Below is a small trained network, with its code and all its weights. Each question gives an input and a class and asks what happens when units are switched off, that is, made to give their printed mean instead of their output.

import numpy as np


def w(rows, s, z=0):
    codes = np.array(rows[::2]) - 128.0
    scale = np.full(codes.shape[1], s)
    scale[-1] = z or s
    return codes * scale


def f(y):
    return y / 2 * (1 + np.tanh(0.7978845608 * (y + 0.044715 * y**3)))


def log_softmax(a):
    a = a - a.max(-1, keepdims=True)
    return a - np.log(np.exp(a).sum(-1, keepdims=True))


def net(x, mask):
    res = np.array(x, float).reshape(1, 8) / 4 @ E
    y = f(res @ A[0][:, :-1].T + A[0][:, -1])
    res = res + np.where(mask, y, B[0][:, -1]) @ B[0][:, :-1]
    return log_softmax(res[-1] @ U[:, :-1].T + U[:, -1])


A, B = {}, {}
E = w([
[157,61,156,106,111,238],'x0',
[120,130,122,118,133,130],'x1',
[62,98,75,255,122,144],'x2',
[160,118,152,168,109,118],'x3',
[114,130,113,107,139,132],'x4',
[74,70,208,123,217,102],'x5',
[54,69,127,77,34,91],'x6',
[110,134,116,107,137,134],'x7',
],0.011)
A[0] = w([
[140,158,127,79,141,113,64],'neuron 0',
[97,94,20,197,88,148,91],'neuron 1',
[136,120,102,90,161,133,76],'neuron 2',
[154,184,99,113,57,138,86],'neuron 3',
[117,125,173,139,69,94,254],'neuron 4',
[148,169,95,147,47,158,30],'neuron 5',
[171,168,126,148,176,171,161],'neuron 6',
[135,48,213,110,200,73,105],'neuron 7',
[167,144,89,144,190,142,163],'neuron 8',
[150,216,153,166,215,161,164],'neuron 9',
[121,163,137,141,150,31,159],'neuron 10',
[166,131,84,122,102,186,174],'neuron 11',
[150,95,143,125,105,192,57],'neuron 12',
[165,121,119,62,137,101,72],'neuron 13',
[160,142,157,151,160,138,120],'neuron 14',
[111,219,119,138,100,43,120],'neuron 15',
[60,76,111,121,47,109,149],'neuron 16',
[184,152,83,136,135,145,180],'neuron 17',
[170,168,67,120,81,95,38],'neuron 18',
[118,133,150,106,111,214,62],'neuron 19',
[183,181,115,148,175,104,170],'neuron 20',
[140,131,194,81,147,104,75],'neuron 21',
[90,72,134,93,36,81,207],'neuron 22',
[154,163,183,62,101,108,21],'neuron 23',
[110,103,106,113,90,68,170],'neuron 24',
[140,70,145,113,136,247,92],'neuron 25',
[169,182,92,135,75,159,66],'neuron 26',
[185,159,194,79,84,138,30],'neuron 27',
[158,103,154,121,92,192,121],'neuron 28',
[171,142,75,99,93,129,96],'neuron 29',
[148,48,141,109,81,180,144],'neuron 30',
[138,150,70,176,190,168,176],'neuron 31',
[116,88,167,120,186,63,77],'neuron 32',
[75,79,117,179,170,134,105],'neuron 33',
[185,170,163,78,115,108,50],'neuron 34',
],0.013,0.0015)
B[0] = w([
[154,140,131,160,107,124,175],'neuron 0',
[133,177,156,195,36,97,250],'neuron 1',
[131,135,165,158,99,137,149],'neuron 2',
[2,91,139,109,154,205,219],'neuron 3',
[119,83,96,67,151,108,172],'neuron 4',
[90,105,159,141,158,218,215],'neuron 5',
[181,47,177,78,128,106,200],'neuron 6',
[12,135,153,156,203,203,233],'neuron 7',
[142,71,197,96,96,56,192],'neuron 8',
[141,47,162,51,136,79,243],'neuron 9',
[160,207,3,115,179,120,215],'neuron 10',
[100,145,110,99,162,145,192],'neuron 11',
[181,174,48,128,156,141,184],'neuron 12',
[166,166,158,180,69,104,187],'neuron 13',
[99,75,134,133,175,95,168],'neuron 14',
[200,228,14,111,207,94,242],'neuron 15',
[161,67,201,86,91,87,229],'neuron 16',
[64,128,161,114,173,90,188],'neuron 17',
[11,154,90,145,176,181,220],'neuron 18',
[180,155,76,132,135,108,181],'neuron 19',
[159,119,133,90,126,82,210],'neuron 20',
[112,154,161,210,51,179,191],'neuron 21',
[161,34,175,36,149,85,237],'neuron 22',
[182,150,158,153,69,115,205],'neuron 23',
[223,84,148,70,147,71,187],'neuron 24',
[218,198,32,87,182,130,233],'neuron 25',
[53,118,139,112,149,180,212],'neuron 26',
[147,157,135,156,61,143,206],'neuron 27',
[176,133,64,126,158,137,191],'neuron 28',
[29,139,213,112,129,200,196],'neuron 29',
[164,131,55,119,178,109,211],'neuron 30',
[190,53,190,142,74,93,212],'neuron 31',
[54,145,108,147,156,205,193],'neuron 32',
[103,224,153,236,37,173,201],'neuron 33',
[187,125,188,243,58,118,205],'neuron 34',
],0.0071,0.012)
U = w([
[175,55,151,65,161,79,250],'0',
[193,189,8,119,208,121,111],'1',
[76,136,137,141,194,209,85],'2',
[176,169,144,200,50,138,40],'3',
],0.016,0.0018)

Each question gives the input, the list of numbers given to net, and the class t.
The units are the neurons (one row each of A and B). Each row of codes is followed by its name. A weight is (code - 128) times the scale printed after its matrix; where a second scale follows, it is the last column's (A, B and U).
mask holds one flag per neuron, in row order. A switched-off neuron (its flag False) gives its mean, the last column of its row in B, instead of its output. The means were averaged over made-up inputs and are rounded, as every weight is.
A unit's drop is (log p(t) with every unit on - log p(t) with that unit switched off) / (log p(t) with every unit on - log p(t) with every unit switched off).
The circuit of an input: a set's keep is (log p(t) with only the set's units on - log p(t) with every unit switched off) / (log p(t) with every unit on - log p(t) with every unit switched off). Starting from the 12 units with the biggest drops (on a tie, the unit counted first), units are removed one at a time, each time the one whose removal leaves the highest keep (on an exact tie, the one counted first), for as long as the keep stays at least 0.8.
units of the circuit, in order: the units of the circuit, biggest drop first
unit that matters most: the unit with the biggest drop
top k neurons: the k neurons with the biggest drops, biggest first
drop of u: that unit's drop, to one decimal
input [2,7,7,7,2,4,-6,-1], class 3: units of the circuit, in order -> neuron 33
input [-6,6,-5,1,6,8,-7,4], class 2: top 3 neurons -> neuron 7; neuron 32; neuron 21
input [-7,-5,-6,-8,-7,-8,-2,5], class 2: top 2 neurons -> neuron 3; neuron 29
input [5,-5,2,-4,6,-1,-5,-2], class 0: top 2 neurons -> neuron 15; neuron 31
input [1,8,-1,-8,2,-2,0,4], class 2: top 2 neurons -> neuron 15; neuron 10
input [-5,6,-2,-8,2,5,3,-3], class 1: top 3 neurons -> neuron 10; neuron 3; neuron 29
input [-2,-4,7,-2,8,-6,0,6], class 3: top 4 neurons -> neuron 1; neuron 7; neuron 31; neuron 32
input [6,5,3,6,-6,8,5,-8], class 2: top 2 neurons -> neuron 7; neuron 15
input [0,-8,-8,-8,-7,-7,1,4], class 3: top 2 neurons -> neuron 34; neuron 23
input [6,-3,-2,2,6,7,1,-7], class 2: top 2 neurons -> neuron 7; neuron 15
input [6,2,-6,3,0,-8,-4,-4], class 2: top 2 neurons -> neuron 29; neuron 3
input [4,2,7,4,2,2,-6,0], class 3: top 2 neurons -> neuron 33; neuron 22
input [8,-6,7,0,8,3,5,7], class 1: top 2 neurons -> neuron 25; neuron 30
input [-3,1,-6,-7,2,1,-7,-5], class 0: units of the circuit, in order -> neuron 9
input [1,-4,-1,7,6,-6,7,6], class 0: top 2 neurons -> neuron 22; neuron 16
input [-5,-7,3,8,7,-5,-5,4], class 0: top 3 neurons -> neuron 31; neuron 9; neuron 8
input [6,-6,1,1,-8,-2,-4,-8], class 1: drop of neuron 25 -> 0.2
input [0,-3,-8,-8,-6,2,-2,-7], class 3: drop of neuron 18 -> 0.0
input [5,7,1,-2,3,3,4,8], class 1: drop of neuron 8 -> 0.1
input [1,-3,-4,4,-5,5,1,-1], class 2: drop of neuron 7 -> 0.7
input [-2,6,-8,6,6,-7,5,-2], class 3: unit that matters most -> neuron 34
